Below are the code and all the weights of a small trained network. Each question names an input and a class and asks about switching units off, where a switched-off unit gives its printed mean instead of its output.

import numpy as np


def w(rows, s, z=0):
    codes = np.array(rows[::2]) - 128.0
    scale = np.full(codes.shape[1], s)
    scale[-1] = z or s
    return codes * scale


def norm(h):
    return h / np.sqrt((h * h).mean(-1, keepdims=True) + 1e-5)


def f(y):
    return np.maximum(y, 0)


def log_softmax(a):
    a = a - a.max(-1, keepdims=True)
    return a - np.log(np.exp(a).sum(-1, keepdims=True))


def net(x, mask):
    res = np.array(x, float).reshape(1, 2) / 4 @ E
    u = 0
    for l in range(2):
        y = f(norm(res) @ A[l][:, :-1].T + A[l][:, -1])
        res = res + np.where(mask[u : u + 8], y, B[l][:, -1]) @ B[l][:, :-1]
        u += 8
    return log_softmax(norm(res)[-1] @ U[:, :-1].T + U[:, -1])


A, B = {}, {}
E = w([
[168,54,137,133,128,254,119],'x0',
[175,175,89,66,58,147,193],'x1',
],0.0042)
A[0] = w([
[178,137,146,143,186,194,121,129],'0.n0',
[66,171,85,153,110,7,51,255],'0.n1',
[48,96,145,137,105,115,139,193],'0.n2',
[154,150,136,143,124,179,114,218],'0.n3',
[176,2,117,132,158,143,119,109],'0.n4',
[125,154,78,87,50,105,196,210],'0.n5',
[114,59,157,196,78,157,50,84],'0.n6',
[44,119,244,144,159,91,118,10],'0.n7',
],0.0033,0.00075)
B[0] = w([
[56,131,95,115,74,124,83,172],'0.n0',
[119,21,85,133,69,187,87,253],'0.n1',
[185,178,161,82,100,117,194,160],'0.n2',
[91,138,121,126,34,98,131,167],'0.n3',
[66,109,83,52,104,66,115,187],'0.n4',
[68,123,246,185,161,185,139,229],'0.n5',
[221,205,239,135,96,156,209,183],'0.n6',
[58,186,150,133,143,193,252,192],'0.n7',
],0.0031,0.0038)
A[1] = w([
[252,72,71,124,165,204,145,103],'1.n0',
[103,174,51,76,161,111,69,98],'1.n1',
[75,168,141,103,70,130,155,184],'1.n2',
[52,86,144,136,67,198,168,128],'1.n3',
[118,210,108,115,124,46,166,149],'1.n4',
[89,152,48,112,147,11,141,6],'1.n5',
[245,209,19,73,59,153,172,117],'1.n6',
[80,94,153,164,214,57,70,221],'1.n7',
],0.0043,0.0011)
B[1] = w([
[28,72,133,47,65,34,26,175],'1.n0',
[94,123,85,162,119,174,112,136],'1.n1',
[94,64,79,146,227,141,124,222],'1.n2',
[161,200,36,129,130,12,122,254],'1.n3',
[173,56,146,85,69,210,64,188],'1.n4',
[132,58,48,96,79,138,26,177],'1.n5',
[148,148,254,234,231,153,146,215],'1.n6',
[240,178,191,75,100,221,195,203],'1.n7',
],0.0037,0.0049)
U = w([
[121,35,91,57,25,154,36,95],'0',
[171,165,250,159,174,191,213,248],'1',
[125,170,2,161,192,15,172,14],'2',
],0.0089,0.0017)

Each question gives the input, the list of numbers given to net, and the class t.
The units are the neurons (one row each of A and B). Each row of codes is followed by its name. A weight is (code - 128) times the scale printed after its matrix; where a second scale follows, it is the last column's (A, B and U).
mask holds one flag per neuron, layer by layer. A switched-off neuron (its flag False) gives its mean, the last column of its row in B, instead of its output. The means were averaged over made-up inputs and are rounded, as every weight is.
A unit's drop is (log p(t) with every unit on - log p(t) with that unit switched off) / (log p(t) with every unit on - log p(t) with every unit switched off).
unit that matters most: the unit with the biggest drop
top k neurons: the k neurons with the biggest drops, biggest first
k most important neurons of layer l: the k neurons of layer l with the biggest drops, biggest first
drop when u is switched off: that unit's drop, to one decimal
input [0,2], class 2: unit that matters most => 0.n5
input [-7,8], class 1: top 3 neurons => 1.n6, 1.n3, 1.n0
input [-1,3], class 2: 2 most important neurons of layer 0 => 0.n5, 0.n6
input [-7,-6], class 0: top 3 neurons => 1.n5, 0.n5, 1.n6
input [-6,7], class 1: top 4 neurons => 1.n6, 0.n4, 1.n0, 1.n3
input [-4,-4], class 0: top 4 neurons => 0.n5, 1.n6, 1.n5, 0.n6
input [-1,-3], class 2: 3 most important neurons of layer 0 => 0.n7, 0.n1, 0.n5
input [0,-3], class 2: top 2 neurons => 0.n7, 0.n5
input [-7,-8], class 1: 3 most important neurons of layer 0 => 0.n7, 0.n4, 0.n0
input [0,3], class 2: 3 most important neurons of layer 1 => 1.n7, 1.n3, 1.n6
input [-6,5], class 0: 2 most important neurons of layer 1 => 1.n4, 1.n5
input [2,-3], class 2: top 2 neurons => 0.n4, 0.n5
input [-5,-7], class 1: 2 most important neurons of layer 1 => 1.n7, 1.n0
input [1,-2], class 2: most important neuron of layer 0 => 0.n4
input [-4,3], class 0: top 2 neurons => 1.n4, 0.n7
input [1,-3], class 2: 3 most important neurons of layer 1 => 1.n6, 1.n7, 1.n3
input [0,8], class 1: drop when 1.n6 is switched off => 0.1
input [-1,6], class 1: drop when 0.n7 is switched off => 0.0
input [-5,6], class 1: drop when 0.n0 is switched off => 0.1
input [-8,-6], class 0: drop when 1.n5 is switched off => 0.4
input [-5,7], class 1: most important neuron of layer 1 => 1.n6
